Below are the code and all the weights of a small trained network. Each question names an input and a target symbol and asks about switching units off, where a switched-off unit gives its printed mean instead of its output.

import numpy as np


def w(rows, s, z=0):
    codes = np.array(rows[::2]) - 128.0
    scale = np.full(codes.shape[1], s)
    scale[-1] = z or s
    return codes * scale


def norm(h):
    return h / np.sqrt((h * h).mean(-1, keepdims=True) + 1e-5)


def f(y):
    return y / 2 * (1 + np.tanh(0.7978845608 * (y + 0.044715 * y**3)))


def softmax(a):
    e = np.exp(a - a.max(-1, keepdims=True))
    return e / e.sum(-1, keepdims=True)


def log_softmax(a):
    a = a - a.max(-1, keepdims=True)
    return a - np.log(np.exp(a).sum(-1, keepdims=True))


def net(x, mask):
    ids = ['Λαγεημξφ'.index(c) for c in x.split()]
    T = len(ids)
    res = E[ids] + P[:T]
    u = 0
    for l in range(2):
        r = norm(res)
        for j in range(2):
            rows = slice(3 * j, 3 * j + 3)
            q, k, v = (r @ M[l][rows].T for M in (Q, K, V))
            z = softmax(np.where(np.tri(T) > 0, q @ k.T / 3**0.5, -1e9)) @ v
            o = O[l][rows]
            res = res + np.where(mask[u + j], z, o[:, -1]) @ o[:, :-1]
        u += 2
        y = f(norm(res) @ A[l][:, :-1].T + A[l][:, -1])
        res = res + np.where(mask[u : u + 4], y, B[l][:, -1]) @ B[l][:, :-1]
        u += 4
    return log_softmax(norm(res)[-1] @ U[:, :-1].T + U[:, -1])


Q, K, V, O, A, B = {}, {}, {}, {}, {}, {}
E = w([
[159,147,183,110,134,119,85,152],'Λ',
[63,97,140,129,68,116,110,128],'α',
[93,179,139,67,86,140,145,135],'γ',
[143,141,98,150,90,127,137,103],'ε',
[92,131,4,149,132,204,70,193],'η',
[167,127,137,120,40,156,126,139],'μ',
[146,99,139,149,77,151,51,99],'ξ',
[146,147,115,61,87,160,94,85],'φ',
],0.002)
P = w([
[125,125,133,144,213,155,203,128],'0',
[112,25,80,29,83,183,150,230],'1',
[65,168,182,198,155,176,83,143],'2',
[131,72,103,65,78,158,114,192],'3',
[71,192,171,184,121,153,53,123],'4',
[139,87,112,84,73,121,98,166],'5',
[84,197,167,181,84,116,37,112],'6',
[148,101,111,85,74,87,92,151],'7',
[94,222,155,174,42,81,7,105],'8',
[157,111,107,91,68,55,85,135],'9',
],0.0018)
Q[0] = w([
[28,159,150,186,150,125,111,101],'0.h1',
[166,57,118,108,105,111,210,101],'0.h1',
[53,136,44,123,68,178,81,166],'0.h1',
[163,91,94,185,255,126,245,78],'0.h2',
[178,57,135,94,155,80,220,116],'0.h2',
[151,146,154,165,247,133,183,74],'0.h2',
],0.0065)
K[0] = w([
[11,55,81,146,187,151,109,185],'0.h1',
[156,164,172,149,52,227,254,32],'0.h1',
[59,126,89,105,53,36,43,160],'0.h1',
[128,65,161,151,209,195,244,84],'0.h2',
[146,94,227,142,147,97,202,29],'0.h2',
[124,69,161,117,210,248,194,122],'0.h2',
],0.0041)
V[0] = w([
[210,204,93,150,171,123,75,124],'0.h1',
[174,145,174,79,177,48,123,230],'0.h1',
[158,105,220,124,79,54,99,86],'0.h1',
[123,119,38,207,232,108,189,137],'0.h2',
[96,131,167,201,156,108,67,80],'0.h2',
[99,211,249,111,130,66,179,33],'0.h2',
],0.0019)
O[0] = w([
[39,97,151,129,45,150,181,115,106],'0.h1',
[110,65,5,136,64,77,101,70,111],'0.h1',
[68,177,25,107,133,148,104,187,66],'0.h1',
[143,95,151,57,53,70,84,140,71],'0.h2',
[166,149,142,133,69,200,184,153,104],'0.h2',
[130,119,161,129,99,230,55,181,5],'0.h2',
],0.0021,0.003)
A[0] = w([
[126,140,69,89,77,67,37,184,22],'0.n1',
[146,169,156,134,198,100,106,152,80],'0.n2',
[255,169,183,100,112,89,185,95,14],'0.n3',
[89,112,87,138,83,175,69,154,3],'0.n4',
],0.0027,0.0015)
B[0] = w([
[180,90,229,96,144,103,250,186,245],'0.n1',
[221,196,79,61,37,95,88,179,112],'0.n2',
[25,107,60,97,150,156,31,222,71],'0.n3',
[135,90,201,27,113,154,7,166,158],'0.n4',
],0.0017,0.0012)
Q[1] = w([
[221,40,42,56,55,85,217,148],'1.h1',
[50,246,131,183,96,121,24,103],'1.h1',
[110,89,45,122,136,120,108,143],'1.h1',
[100,174,200,224,189,156,143,65],'1.h2',
[11,222,35,211,119,188,40,116],'1.h2',
[245,1,83,36,114,41,168,235],'1.h2',
],0.0072)
K[1] = w([
[149,138,88,129,38,69,103,134],'1.h1',
[156,102,180,140,204,151,198,96],'1.h1',
[97,168,151,127,86,25,116,84],'1.h1',
[136,124,143,174,160,218,141,146],'1.h2',
[129,86,188,142,253,108,237,82],'1.h2',
[116,139,98,118,55,38,70,117],'1.h2',
],0.0067)
V[1] = w([
[192,131,143,149,138,71,233,23],'1.h1',
[171,145,83,195,106,170,191,212],'1.h1',
[99,143,4,132,179,86,97,126],'1.h1',
[195,38,96,178,113,146,47,88],'1.h2',
[131,108,188,154,165,25,109,194],'1.h2',
[3,81,124,168,76,129,167,109],'1.h2',
],0.0038)
O[1] = w([
[173,254,138,217,195,70,192,115,156],'1.h1',
[91,81,39,160,54,38,140,175,229],'1.h1',
[43,171,90,128,174,126,41,106,254],'1.h1',
[194,122,162,204,98,185,17,115,218],'1.h2',
[123,102,216,151,217,85,142,199,203],'1.h2',
[30,147,163,206,68,181,184,114,102],'1.h2',
],0.0042,0.00079)
A[1] = w([
[63,94,128,192,58,178,160,2,20],'1.n1',
[60,142,80,58,157,82,252,95,5],'1.n2',
[211,213,76,35,95,119,47,86,77],'1.n3',
[163,75,73,110,157,160,142,171,99],'1.n4',
],0.0038,0.0022)
B[1] = w([
[187,166,192,113,229,148,216,247,54],'1.n1',
[158,224,220,101,15,168,4,160,155],'1.n2',
[89,44,160,116,202,199,207,116,254],'1.n3',
[175,225,182,144,103,122,171,75,241],'1.n4',
],0.0036,0.00058)
U = w([
[218,90,202,213,136,218,5,101,87],'Λ',
[208,91,164,48,240,18,115,194,127],'α',
[124,244,180,3,55,150,109,101,96],'γ',
[19,81,242,179,125,177,229,220,77],'ε',
[68,217,113,226,183,50,139,68,252],'η',
[28,52,4,101,109,146,29,134,136],'μ',
[226,103,68,175,12,111,250,99,43],'ξ',
[131,120,95,66,193,210,229,21,183],'φ',
],0.0058,0.0027)

Each question gives the input, a string of symbols that net reads in full, and the target symbol t.
The units are the heads (3 rows each of Q, K, V and O) and the neurons (one row each of A and B). Each row of codes is followed by its name. A weight is (code - 128) times the scale printed after its matrix; where a second scale follows, it is the last column's (O, A, B and U).
mask holds one flag per unit, layer by layer, with each layer's heads first. A switched-off unit (its flag False) gives its mean, the last column of its rows in O or B, instead of its output. The means were averaged over made-up inputs and are rounded, as every weight is.
A unit's drop is (log p(t) with every unit on - log p(t) with that unit switched off) / (log p(t) with every unit on - log p(t) with every unit switched off).
The circuit of an input: a set's keep is (log p(t) with only the set's units on - log p(t) with every unit switched off) / (log p(t) with every unit on - log p(t) with every unit switched off). Starting from all 12 units, units are removed one at a time, each time the one whose removal leaves the highest keep (on an exact tie, the one counted first), for as long as the keep stays at least 0.8.
units of the circuit, in order: the units of the circuit, biggest drop first
unit that matters most: the unit with the biggest drop
k most important neurons: the k neurons with the biggest drops, biggest first
k most important neurons of layer l: the k neurons of layer l with the biggest drops, biggest first
which heads matter: for each layer, one digit per head in row order, 1 if its drop is at least 0.15 and else 0, layers parted by /
input η μ η φ, target φ: unit that matters most => 1.n3
input Λ Λ η η Λ Λ ε, target Λ: which heads matter => 11 / 01
input μ ε η η ε η η η φ, target μ: 2 most important neurons of layer 0 => 0.n3, 0.n1
input α γ μ η α, target α: units of the circuit, in order => 0.h1, 1.h2, 0.n2
input η φ Λ η Λ α η ξ μ, target η: which heads matter => 11 / 10
input ε η η Λ α Λ, target ε: which heads matter => 11 / 01
input α η γ γ Λ η μ, target α: units of the circuit, in order => 0.h1, 1.h2, 0.h2
input Λ ε Λ φ Λ μ η ε φ, target Λ: units of the circuit, in order => 0.h2, 0.h1, 0.n1, 1.h2
input μ η η, target μ: units of the circuit, in order => 0.n3, 0.h2, 0.n1, 1.h1
input ε φ α α η η ξ, target ε: which heads matter => 01 / 01
input γ γ ξ η Λ, target γ: units of the circuit, in order => 1.h2, 1.n2
input γ μ Λ, target γ: 3 most important neurons => 1.n2, 0.n4, 0.n1
input ε η ξ Λ η, target ε: 2 most important neurons of layer 0 => 0.n3, 0.n4
input ξ Λ Λ η Λ, target ξ: unit that matters most => 1.h1
input α Λ η α Λ ε, target η: which heads matter => 00 / 10
input φ η η μ η η Λ ε α, target φ: 2 most important neurons => 0.n1, 1.n3
input η η η α η η μ, target η: units of the circuit, in order => 1.h1, 0.h1, 0.h2
input α η Λ, target α: units of the circuit, in order => 0.h1, 0.h2, 1.h2
input Λ η Λ Λ η η ε γ α, target Λ: 2 most important neurons of layer 0 => 0.n1, 0.n4
input μ α Λ ε φ φ Λ, target μ: units of the circuit, in order => 0.n3, 0.h2, 0.n1, 1.h1
input Λ η α α α α, target ε: units of the circuit, in order => 1.h2
input μ η α, target μ: units of the circuit, in order => 0.n3, 1.h1, 0.h2, 0.n1
input φ μ φ, target φ: which heads matter => 01 / 01
